Here is a tiny trained network, its code and every weight. The questions are about switching its units off for an input and a class, where a switched-off unit gives its printed mean instead of its output.

import numpy as np


def w(rows, s, z=0):
    codes = np.array(rows[::2]) - 128.0
    scale = np.full(codes.shape[1], s)
    scale[-1] = z or s
    return codes * scale


def f(y):
    return y / 2 * (1 + np.tanh(0.7978845608 * (y + 0.044715 * y**3)))


def log_softmax(a):
    a = a - a.max(-1, keepdims=True)
    return a - np.log(np.exp(a).sum(-1, keepdims=True))


def net(x, mask):
    res = np.array(x, float).reshape(1, 8) / 4 @ E
    y = f(res @ A[0][:, :-1].T + A[0][:, -1])
    res = res + np.where(mask, y, B[0][:, -1]) @ B[0][:, :-1]
    return log_softmax(res[-1] @ U[:, :-1].T + U[:, -1])


A, B = {}, {}
E = w([
[152,51,33,122],'x0',
[254,247,78,186],'x1',
[134,115,217,139],'x2',
[141,60,51,178],'x3',
[70,117,114,89],'x4',
[50,143,91,146],'x5',
[33,244,92,130],'x6',
[212,229,95,62],'x7',
],0.007)
A[0] = w([
[124,90,108,133,168],'neuron 0',
[146,192,115,95,112],'neuron 1',
[62,127,98,160,92],'neuron 2',
[129,12,156,165,184],'neuron 3',
[130,145,219,119,163],'neuron 4',
[215,123,166,45,123],'neuron 5',
[170,149,125,140,75],'neuron 6',
[121,167,251,119,183],'neuron 7',
[115,149,85,196,193],'neuron 8',
[101,144,134,83,165],'neuron 9',
[102,203,123,85,255],'neuron 10',
[148,137,114,78,83],'neuron 11',
[154,143,67,181,221],'neuron 12',
[152,145,88,208,190],'neuron 13',
[109,111,74,122,221],'neuron 14',
[130,153,82,192,188],'neuron 15',
[81,129,128,137,75],'neuron 16',
[108,127,90,151,196],'neuron 17',
[109,190,81,84,242],'neuron 18',
[95,123,111,67,121],'neuron 19',
],0.014,0.0048)
B[0] = w([
[104,114,167,171,171],'neuron 0',
[112,118,98,141,182],'neuron 1',
[159,83,129,64,179],'neuron 2',
[162,136,179,201,250],'neuron 3',
[87,174,112,155,193],'neuron 4',
[116,199,58,88,190],'neuron 5',
[77,100,76,108,151],'neuron 6',
[54,181,126,176,229],'neuron 7',
[254,121,139,123,193],'neuron 8',
[81,90,162,123,163],'neuron 9',
[102,53,136,145,226],'neuron 10',
[91,120,97,71,137],'neuron 11',
[176,146,128,177,215],'neuron 12',
[193,122,115,121,203],'neuron 13',
[121,61,163,164,194],'neuron 14',
[206,132,120,155,194],'neuron 15',
[116,121,127,75,150],'neuron 16',
[183,66,151,113,175],'neuron 17',
[137,12,154,138,217],'neuron 18',
[45,75,140,125,161],'neuron 19',
],0.0078,0.011)
U = w([
[67,130,102,52,193],'0',
[129,217,165,139,48],'1',
[179,112,183,248,198],'2',
[169,132,133,93,2],'3',
[133,209,61,117,114],'4',
[130,80,130,61,44],'5',
[237,137,66,110,175],'6',
],0.011,0.0079)

Each question gives the input, the list of numbers given to net, and the class t.
The units are the neurons (one row each of A and B). Each row of codes is followed by its name. A weight is (code - 128) times the scale printed after its matrix; where a second scale follows, it is the last column's (A, B and U).
mask holds one flag per neuron, in row order. A switched-off neuron (its flag False) gives its mean, the last column of its row in B, instead of its output. The means were averaged over made-up inputs and are rounded, as every weight is.
A unit's drop is (log p(t) with every unit on - log p(t) with that unit switched off) / (log p(t) with every unit on - log p(t) with every unit switched off).
The circuit of an input: a set's keep is (log p(t) with only the set's units on - log p(t) with every unit switched off) / (log p(t) with every unit on - log p(t) with every unit switched off). Starting from the 12 units with the biggest drops (on a tie, the unit counted first), units are removed one at a time, each time the one whose removal leaves the highest keep (on an exact tie, the one counted first), for as long as the keep stays at least 0.8.
circuit, biggest first: the units of the circuit, biggest drop first
k most important neurons: the k neurons with the biggest drops, biggest first
drop of u: that unit's drop, to one decimal
input [7,7,0,-4,2,-7,-5,-6], class 6: circuit, biggest first : neuron 5; neuron 7
input [-7,1,5,-5,1,2,0,6], class 1: circuit, biggest first : neuron 7
input [-7,-1,5,-4,-4,-8,8,1], class 1: 2 most important neurons : neuron 7; neuron 4
input [1,1,-8,8,5,0,8,-7], class 6: circuit, biggest first : neuron 2; neuron 8
input [-3,4,-2,-7,6,-7,4,-5], class 0: 2 most important neurons : neuron 3; neuron 12
input [-4,5,-7,4,8,3,5,-8], class 6: 3 most important neurons : neuron 2; neuron 3; neuron 8
input [-8,7,3,0,-6,3,-4,6], class 4: 2 most important neurons : neuron 5; neuron 7
input [-4,-1,-3,3,0,3,4,1], class 5: drop of neuron 7 : 0.2
input [-2,1,2,-8,3,-7,2,5], class 0: drop of neuron 10 : 0.1
input [3,8,5,-6,-1,-4,-3,7], class 4: drop of neuron 5 : 0.2
